Below are the code and all the weights of a small trained network. Each question names an input and a class and asks about switching units off, where a switched-off unit gives its printed mean instead of its output.

import numpy as np


def w(rows, s, z=0):
    codes = np.array(rows[::2]) - 128.0
    scale = np.full(codes.shape[1], s)
    scale[-1] = z or s
    return codes * scale


def norm(h):
    return h / np.sqrt((h * h).mean(-1, keepdims=True) + 1e-5)


def f(y):
    return y / 2 * (1 + np.tanh(0.7978845608 * (y + 0.044715 * y**3)))


def log_softmax(a):
    a = a - a.max(-1, keepdims=True)
    return a - np.log(np.exp(a).sum(-1, keepdims=True))


def net(x, mask):
    res = np.array(x, float).reshape(1, 7) / 4 @ E
    u = 0
    for l in range(4):
        y = f(norm(res) @ A[l][:, :-1].T + A[l][:, -1])
        res = res + np.where(mask[u : u + 5], y, B[l][:, -1]) @ B[l][:, :-1]
        u += 5
    return log_softmax(norm(res)[-1] @ U[:, :-1].T + U[:, -1])


A, B = {}, {}
E = w([
[74,134,131,123,123,134,153,111,94,56],'x0',
[92,182,123,145,177,59,18,181,87,127],'x1',
[130,130,134,130,131,129,129,126,125,129],'x2',
[127,129,124,128,125,130,128,127,127,131],'x3',
[150,2,118,218,146,51,104,75,100,121],'x4',
[126,129,132,131,130,122,135,129,131,128],'x5',
[128,130,130,128,127,132,120,123,131,126],'x6',
],0.0026)
A[0] = w([
[128,209,178,84,87,92,52,163,127,146,17],'0.n1',
[170,20,168,154,45,92,183,33,109,115,17],'0.n2',
[103,216,185,76,122,108,73,162,79,113,6],'0.n3',
[84,89,115,134,70,108,171,114,128,49,64],'0.n4',
[137,172,119,66,104,253,240,138,210,140,156],'0.n5',
],0.003,0.0014)
B[0] = w([
[124,111,56,162,175,195,180,152,119,143,145],'0.n1',
[126,128,99,113,215,199,173,166,192,121,193],'0.n2',
[119,88,68,138,101,157,199,146,181,121,150],'0.n3',
[134,112,170,140,182,180,158,81,87,109,142],'0.n4',
[144,126,192,151,83,5,13,107,57,126,253],'0.n5',
],0.0028,0.004)
A[1] = w([
[235,64,138,166,177,165,159,71,229,223,43],'1.n1',
[67,234,58,94,140,157,111,213,133,127,98],'1.n2',
[107,70,72,214,193,36,57,143,57,111,75],'1.n3',
[158,172,101,114,118,75,58,172,175,234,50],'1.n4',
[15,193,102,92,162,172,131,162,38,2,4],'1.n5',
],0.0031,0.0011)
B[1] = w([
[79,133,26,59,145,60,62,252,195,88,241],'1.n1',
[129,14,71,226,169,179,168,98,163,126,224],'1.n2',
[143,222,215,17,16,189,178,126,147,141,253],'1.n3',
[184,40,215,128,142,181,169,97,76,166,217],'1.n4',
[100,71,92,149,35,90,199,143,239,110,216],'1.n5',
],0.0026,0.0021)
A[2] = w([
[97,188,173,148,64,127,143,60,31,64,36],'2.n1',
[204,132,205,55,98,81,58,108,104,193,2],'2.n2',
[175,183,139,176,125,187,133,109,108,229,203],'2.n3',
[85,136,169,80,86,87,123,46,87,2,65],'2.n4',
[143,130,239,46,11,95,155,127,91,122,144],'2.n5',
],0.0035,0.00091)
B[2] = w([
[83,101,99,53,101,93,51,222,128,96,186],'2.n1',
[123,166,33,191,92,153,254,80,201,153,212],'2.n2',
[163,61,79,199,187,177,123,152,87,146,154],'2.n3',
[111,156,156,77,188,169,72,177,43,129,205],'2.n4',
[113,171,148,136,122,57,57,97,107,141,253],'2.n5',
],0.0032,0.0044)
A[3] = w([
[221,137,187,139,144,100,53,98,97,253,119],'3.n1',
[197,69,95,165,212,209,165,121,162,216,137],'3.n2',
[70,89,125,122,231,210,166,123,83,48,87],'3.n3',
[123,205,56,138,73,96,123,169,165,194,128],'3.n4',
[195,220,106,216,61,97,150,16,153,239,4],'3.n5',
],0.0038,0.0023)
B[3] = w([
[90,47,88,141,153,205,242,140,190,76,200],'3.n1',
[114,232,153,86,126,96,21,167,45,131,253],'3.n2',
[217,96,205,156,126,206,233,17,101,181,180],'3.n3',
[167,51,188,149,161,145,174,54,145,117,206],'3.n4',
[168,188,217,246,129,37,192,15,255,206,241],'3.n5',
],0.0035,0.0033)
U = w([
[223,225,233,250,99,15,190,4,252,243,255],'0',
[16,230,243,7,14,13,6,134,5,18,168],'1',
[219,241,89,214,244,242,17,251,5,244,77],'2',
[9,81,6,204,19,235,255,225,223,20,55],'3',
[246,11,4,6,229,12,12,247,248,85,35],'4',
[240,20,240,61,243,251,254,4,26,46,33],'5',
],0.006,0.0024)

Each question gives the input, the list of numbers given to net, and the class t.
The units are the neurons (one row each of A and B). Each row of codes is followed by its name. A weight is (code - 128) times the scale printed after its matrix; where a second scale follows, it is the last column's (A, B and U).
mask holds one flag per neuron, layer by layer. A switched-off neuron (its flag False) gives its mean, the last column of its row in B, instead of its output. The means were averaged over made-up inputs and are rounded, as every weight is.
A unit's drop is (log p(t) with every unit on - log p(t) with that unit switched off) / (log p(t) with every unit on - log p(t) with every unit switched off).
The circuit of an input: a set's keep is (log p(t) with only the set's units on - log p(t) with every unit switched off) / (log p(t) with every unit on - log p(t) with every unit switched off). Starting from the 12 units with the biggest drops (on a tie, the unit counted first), units are removed one at a time, each time the one whose removal leaves the highest keep (on an exact tie, the one counted first), for as long as the keep stays at least 0.8.
units of the circuit, in order: the units of the circuit, biggest drop first
k most important neurons: the k neurons with the biggest drops, biggest first
k most important neurons of layer l: the k neurons of layer l with the biggest drops, biggest first
drop of u: that unit's drop, to one decimal
input [-2,7,-2,-1,1,-6,8], class 0: 3 most important neurons	[1.n3; 0.n2; 3.n5]
input [1,-7,-3,-4,4,7,4], class 5: units of the circuit, in order	[3.n5]
input [3,1,7,-5,-8,3,-7], class 3: units of the circuit, in order	[1.n2; 1.n5]
input [7,1,4,2,-8,7,5], class 3: 3 most important neurons of layer 1	[1.n2; 1.n5; 1.n3]
input [3,6,5,-3,0,-8,6], class 3: 2 most important neurons	[0.n5; 1.n2]
input [-5,1,6,5,0,-1,0], class 2: 4 most important neurons	[0.n5; 1.n4; 3.n2; 2.n5]
input [8,8,-6,-3,-2,1,0], class 3: units of the circuit, in order	[0.n5; 1.n5]
input [1,0,4,-2,2,-1,-3], class 5: 2 most important neurons of layer 2	[2.n5; 2.n1]
input [-6,0,5,-6,4,-7,0], class 4: 4 most important neurons	[1.n1; 0.n5; 3.n5; 0.n2]
input [-8,0,-1,5,7,-1,-8], class 4: 2 most important neurons	[1.n1; 0.n5]
input [1,-5,-7,4,-6,-4,7], class 1: 2 most important neurons	[2.n1; 2.n4]
input [0,7,-3,7,-7,5,5], class 2: 3 most important neurons	[1.n2; 1.n1; 3.n2]
input [5,0,2,-4,3,8,-7], class 5: 4 most important neurons	[0.n5; 0.n2; 3.n3; 0.n4]
input [-8,-4,-2,-7,2,-2,-3], class 4: units of the circuit, in order	[1.n1]
input [2,3,6,-3,-2,1,-6], class 3: 2 most important neurons	[1.n5; 3.n5]
input [0,2,2,8,-5,-5,7], class 2: 3 most important neurons	[3.n2; 1.n2; 2.n2]
input [8,3,2,-3,-2,2,8], class 3: 2 most important neurons	[1.n5; 0.n5]
input [1,4,8,-8,-5,-2,-1], class 3: 3 most important neurons	[1.n5; 0.n3; 2.n4]
input [1,1,-4,7,-6,-4,-2], class 3: 4 most important neurons of layer 2	[2.n5; 2.n2; 2.n4; 2.n3]
input [2,-7,1,-6,0,0,5], class 1: 2 most important neurons of layer 0	[0.n5; 0.n1]
input [-2,3,-4,-4,-1,-8,2], class 2: most important neuron of layer 3	[3.n2]
input [0,2,-1,-4,-2,-1,1], class 2: 3 most important neurons of layer 3	[3.n2; 3.n5; 3.n1]
input [6,1,7,5,5,-4,5], class 1: 2 most important neurons of layer 1	[1.n3; 1.n2]
input [-5,2,-1,7,-1,-5,-7], class 2: drop of 3.n2	0.2
